Below is a small trained network, with its code and all its weights. Each question gives an input and a target symbol and asks what happens when units are switched off, that is, made to give their printed mean instead of their output.

import numpy as np


def w(rows, s, z=0):
    codes = np.array(rows[::2]) - 128.0
    scale = np.full(codes.shape[1], s)
    scale[-1] = z or s
    return codes * scale


def norm(h):
    return h / np.sqrt((h * h).mean(-1, keepdims=True) + 1e-5)


def f(y):
    return np.maximum(y, 0)


def softmax(a):
    e = np.exp(a - a.max(-1, keepdims=True))
    return e / e.sum(-1, keepdims=True)


def log_softmax(a):
    a = a - a.max(-1, keepdims=True)
    return a - np.log(np.exp(a).sum(-1, keepdims=True))


def net(x, mask):
    ids = ['εζημτω'.index(c) for c in x.split()]
    T = len(ids)
    res = E[ids] + P[:T]
    r = norm(res)
    for j in range(2):
        rows = slice(3 * j, 3 * j + 3)
        q, k, v = (r @ M[0][rows].T for M in (Q, K, V))
        z = softmax(np.where(np.tri(T) > 0, q @ k.T / 3**0.5, -1e9)) @ v
        o = O[0][rows]
        res = res + np.where(mask[j], z, o[:, -1]) @ o[:, :-1]
    y = f(norm(res) @ A[0][:, :-1].T + A[0][:, -1])
    res = res + np.where(mask[2:14], y, B[0][:, -1]) @ B[0][:, :-1]
    return log_softmax(norm(res)[-1] @ U[:, :-1].T + U[:, -1])


Q, K, V, O, A, B = {}, {}, {}, {}, {}, {}
E = w([
[88,111,118,108,235],'ε',
[136,149,79,132,149],'ζ',
[114,2,127,118,133],'η',
[130,153,101,145,137],'μ',
[173,88,108,201,78],'τ',
[126,188,127,145,66],'ω',
],0.0083)
P = w([
[25,212,39,145,222],'0',
[11,183,116,102,157],'1',
[41,168,161,52,141],'2',
[87,182,140,8,128],'3',
[133,194,101,13,121],'4',
[119,184,2,154,154],'5',
],0.0026)
Q[0] = w([
[80,200,93,117,95],'h0',
[221,132,34,253,121],'h0',
[82,149,120,150,154],'h0',
[139,66,221,72,190],'h1',
[84,199,48,115,53],'h1',
[130,237,185,178,146],'h1',
],0.0041)
K[0] = w([
[194,2,190,115,58],'h0',
[253,189,99,45,116],'h0',
[172,92,68,151,115],'h0',
[26,251,65,245,171],'h1',
[152,48,174,37,126],'h1',
[201,62,195,168,145],'h1',
],0.0035)
V[0] = w([
[81,176,113,106,166],'h0',
[26,142,123,195,32],'h0',
[38,167,102,97,163],'h0',
[113,64,64,110,187],'h1',
[3,74,122,47,140],'h1',
[97,177,124,74,132],'h1',
],0.0059)
O[0] = w([
[88,138,193,181,87,216],'h0',
[200,124,200,119,172,220],'h0',
[103,177,146,200,95,253],'h0',
[33,66,101,47,47,210],'h1',
[120,43,76,151,13,175],'h1',
[165,160,253,201,85,153],'h1',
],0.0044,0.0037)
A[0] = w([
[7,24,72,141,43,187],'n0',
[55,115,8,63,72,106],'n1',
[129,99,45,95,90,249],'n2',
[216,93,156,145,46,164],'n3',
[145,108,214,87,118,73],'n4',
[228,188,127,174,100,181],'n5',
[112,140,147,79,132,32],'n6',
[130,36,130,113,112,129],'n7',
[58,46,169,117,189,83],'n8',
[119,159,106,4,182,109],'n9',
[97,153,135,195,95,132],'n10',
[87,125,181,101,3,121],'n11',
],0.0041,0.0019)
B[0] = w([
[216,90,63,38,40,255],'n0',
[197,153,89,57,36,197],'n1',
[207,195,63,40,34,197],'n2',
[84,161,42,32,171,172],'n3',
[28,56,103,103,17,133],'n4',
[1,195,187,155,158,187],'n5',
[134,156,106,161,131,129],'n6',
[115,86,53,119,78,161],'n7',
[145,148,19,222,44,152],'n8',
[198,88,69,193,189,157],'n9',
[87,134,137,102,86,197],'n10',
[112,34,49,53,163,202],'n11',
],0.0032,0.0047)
U = w([
[117,48,71,65,70,153],'ε',
[156,164,94,91,58,127],'ζ',
[123,30,176,65,158,4],'η',
[24,183,169,189,101,252],'μ',
[190,155,100,106,255,234],'τ',
[211,161,244,176,137,8],'ω',
],0.0051,0.0021)

Each question gives the input, a string of symbols that net reads in full, and the target symbol t.
The units are the heads (3 rows each of Q, K, V and O) and the neurons (one row each of A and B). Each row of codes is followed by its name. A weight is (code - 128) times the scale printed after its matrix; where a second scale follows, it is the last column's (O, A, B and U).
mask holds one flag per unit, heads first, then neurons. A switched-off unit (its flag False) gives its mean, the last column of its rows in O or B, instead of its output. The means were averaged over made-up inputs and are rounded, as every weight is.
A unit's drop is (log p(t) with every unit on - log p(t) with that unit switched off) / (log p(t) with every unit on - log p(t) with every unit switched off).
The circuit of an input: a set's keep is (log p(t) with only the set's units on - log p(t) with every unit switched off) / (log p(t) with every unit on - log p(t) with every unit switched off). Starting from the 12 units with the biggest drops (on a tie, the unit counted first), units are removed one at a time, each time the one whose removal leaves the highest keep (on an exact tie, the one counted first), for as long as the keep stays at least 0.8.
circuit, biggest first: the units of the circuit, biggest drop first
k most important neurons: the k neurons with the biggest drops, biggest first
which heads matter: for each layer, one digit per head in row order, 1 if its drop is at least 0.15 and else 0, layers parted by /
drop of u: that unit's drop, to one decimal
input τ τ ω, target τ: circuit, biggest first -> [h1 h0]
input ω ω ζ μ τ, target μ: circuit, biggest first -> [h1 n5 n0 n2]
input μ τ τ τ ζ, target τ: which heads matter -> 01
input μ τ τ, target τ: which heads matter -> 11
input ω τ ω τ, target ω: most important neuron -> [n11]
input τ μ μ μ ζ, target μ: which heads matter -> 01
input μ ω μ τ ζ, target τ: drop of h1 -> 0.7
input μ μ ζ, target μ: drop of h1 -> 0.2
input ε ω μ τ, target μ: drop of n9 -> 0.0
input μ ω ε μ ε, target μ: which heads matter -> 11
input μ ζ μ ε, target μ: which heads matter -> 10
input μ μ τ μ, target τ: which heads matter -> 11
input μ τ τ ω, target τ: which heads matter -> 11
input μ ω ω μ μ, target μ: most important neuron -> [n5]
